Below are the code and all the weights of a small trained network. Each question names an input and a class and asks about switching units off, where a switched-off unit gives its printed mean instead of its output.

import numpy as np


def w(rows, s, z=0):
    codes = np.array(rows[::2]) - 128.0
    scale = np.full(codes.shape[1], s)
    scale[-1] = z or s
    return codes * scale


def f(y):
    return np.maximum(y, 0)


def log_softmax(a):
    a = a - a.max(-1, keepdims=True)
    return a - np.log(np.exp(a).sum(-1, keepdims=True))


def net(x, mask):
    res = np.array(x, float).reshape(1, 7) / 4 @ E
    y = f(res @ A[0][:, :-1].T + A[0][:, -1])
    res = res + np.where(mask, y, B[0][:, -1]) @ B[0][:, :-1]
    return log_softmax(res[-1] @ U[:, :-1].T + U[:, -1])


A, B = {}, {}
E = w([
[177,253,138,92,40],'x0',
[160,139,255,62,156],'x1',
[221,141,39,46,212],'x2',
[132,125,128,131,127],'x3',
[127,129,130,127,126],'x4',
[130,128,129,126,127],'x5',
[215,147,152,219,151],'x6',
],0.0085)
A[0] = w([
[187,146,90,107,166,202],'neuron 1',
[118,65,143,139,181,22],'neuron 2',
[98,59,148,96,188,126],'neuron 3',
[76,132,196,179,68,98],'neuron 4',
[200,133,169,206,156,246],'neuron 5',
[46,103,119,19,96,188],'neuron 6',
[141,126,254,54,168,156],'neuron 7',
[106,131,39,184,103,254],'neuron 8',
[140,156,94,46,176,63],'neuron 9',
[182,126,98,80,165,21],'neuron 10',
[144,197,140,52,68,47],'neuron 11',
[158,193,129,114,80,47],'neuron 12',
[107,91,141,145,158,49],'neuron 13',
[109,69,136,151,196,102],'neuron 14',
],0.012,0.0043)
B[0] = w([
[165,94,145,102,135,225],'neuron 1',
[165,115,98,174,91,180],'neuron 2',
[141,167,116,151,76,205],'neuron 3',
[188,8,122,77,139,232],'neuron 4',
[128,171,171,129,176,254],'neuron 5',
[182,169,224,169,178,222],'neuron 6',
[21,161,75,60,122,245],'neuron 7',
[32,152,132,81,159,250],'neuron 8',
[156,95,135,123,141,198],'neuron 9',
[145,54,106,93,113,186],'neuron 10',
[157,146,107,147,67,206],'neuron 11',
[175,139,104,152,73,189],'neuron 12',
[148,118,113,159,116,163],'neuron 13',
[150,165,89,182,79,206],'neuron 14',
],0.012,0.0099)
U = w([
[183,2,133,64,115,94],'0',
[174,183,76,173,9,79],'1',
[138,156,143,95,137,255],'2',
[64,174,87,43,136,97],'3',
[180,197,227,130,185,120],'4',
],0.0098,0.0091)

Each question gives the input, the list of numbers given to net, and the class t.
The units are the neurons (one row each of A and B). Each row of codes is followed by its name. A weight is (code - 128) times the scale printed after its matrix; where a second scale follows, it is the last column's (A, B and U).
mask holds one flag per neuron, in row order. A switched-off neuron (its flag False) gives its mean, the last column of its row in B, instead of its output. The means were averaged over made-up inputs and are rounded, as every weight is.
A unit's drop is (log p(t) with every unit on - log p(t) with that unit switched off) / (log p(t) with every unit on - log p(t) with every unit switched off).
The circuit of an input: a set's keep is (log p(t) with only the set's units on - log p(t) with every unit switched off) / (log p(t) with every unit on - log p(t) with every unit switched off). Starting from the 12 units with the biggest drops (on a tie, the unit counted first), units are removed one at a time, each time the one whose removal leaves the highest keep (on an exact tie, the one counted first), for as long as the keep stays at least 0.8.
units of the circuit, in order: the units of the circuit, biggest drop first
most important unit: the unit with the biggest drop
top k neurons: the k neurons with the biggest drops, biggest first
drop when u is switched off: that unit's drop, to one decimal
input [-4,3,2,-4,-3,5,-6], class 4: most important unit => neuron 6
input [-7,-2,5,-7,1,8,1], class 1: top 4 neurons => neuron 14; neuron 4; neuron 3; neuron 2
input [-8,3,6,1,-6,-5,-2], class 1: top 3 neurons => neuron 3; neuron 14; neuron 4
input [-7,6,-5,3,-1,2,1], class 1: units of the circuit, in order => neuron 14; neuron 3
input [1,-2,-3,0,-2,2,6], class 4: top 2 neurons => neuron 7; neuron 5
input [-7,8,-6,1,3,0,-3], class 3: top 4 neurons => neuron 7; neuron 11; neuron 12; neuron 1
input [-2,-7,3,-1,-3,5,-1], class 3: top 3 neurons => neuron 8; neuron 4; neuron 6
input [6,0,6,-3,-6,-2,0], class 0: units of the circuit, in order => neuron 1; neuron 10
input [6,-1,7,4,-1,-3,-7], class 0: top 2 neurons => neuron 10; neuron 9
input [7,7,-1,-8,2,-1,8], class 2: top 2 neurons => neuron 7; neuron 5
input [1,0,6,-5,5,-7,-7], class 4: top 2 neurons => neuron 6; neuron 4
input [3,-8,3,-5,-4,8,6], class 3: top 2 neurons => neuron 8; neuron 6
input [6,8,2,1,-1,6,-3], class 3: top 2 neurons => neuron 7; neuron 14
input [1,-4,-3,0,4,2,-6], class 4: units of the circuit, in order => neuron 6
input [-7,1,-3,3,-2,0,6], class 1: drop when neuron 14 is switched off => 0.4
input [-3,6,-7,7,-7,4,-1], class 0: drop when neuron 8 is switched off => 0.4
input [1,8,-1,7,-5,-7,0], class 3: drop when neuron 7 is switched off => 1.0
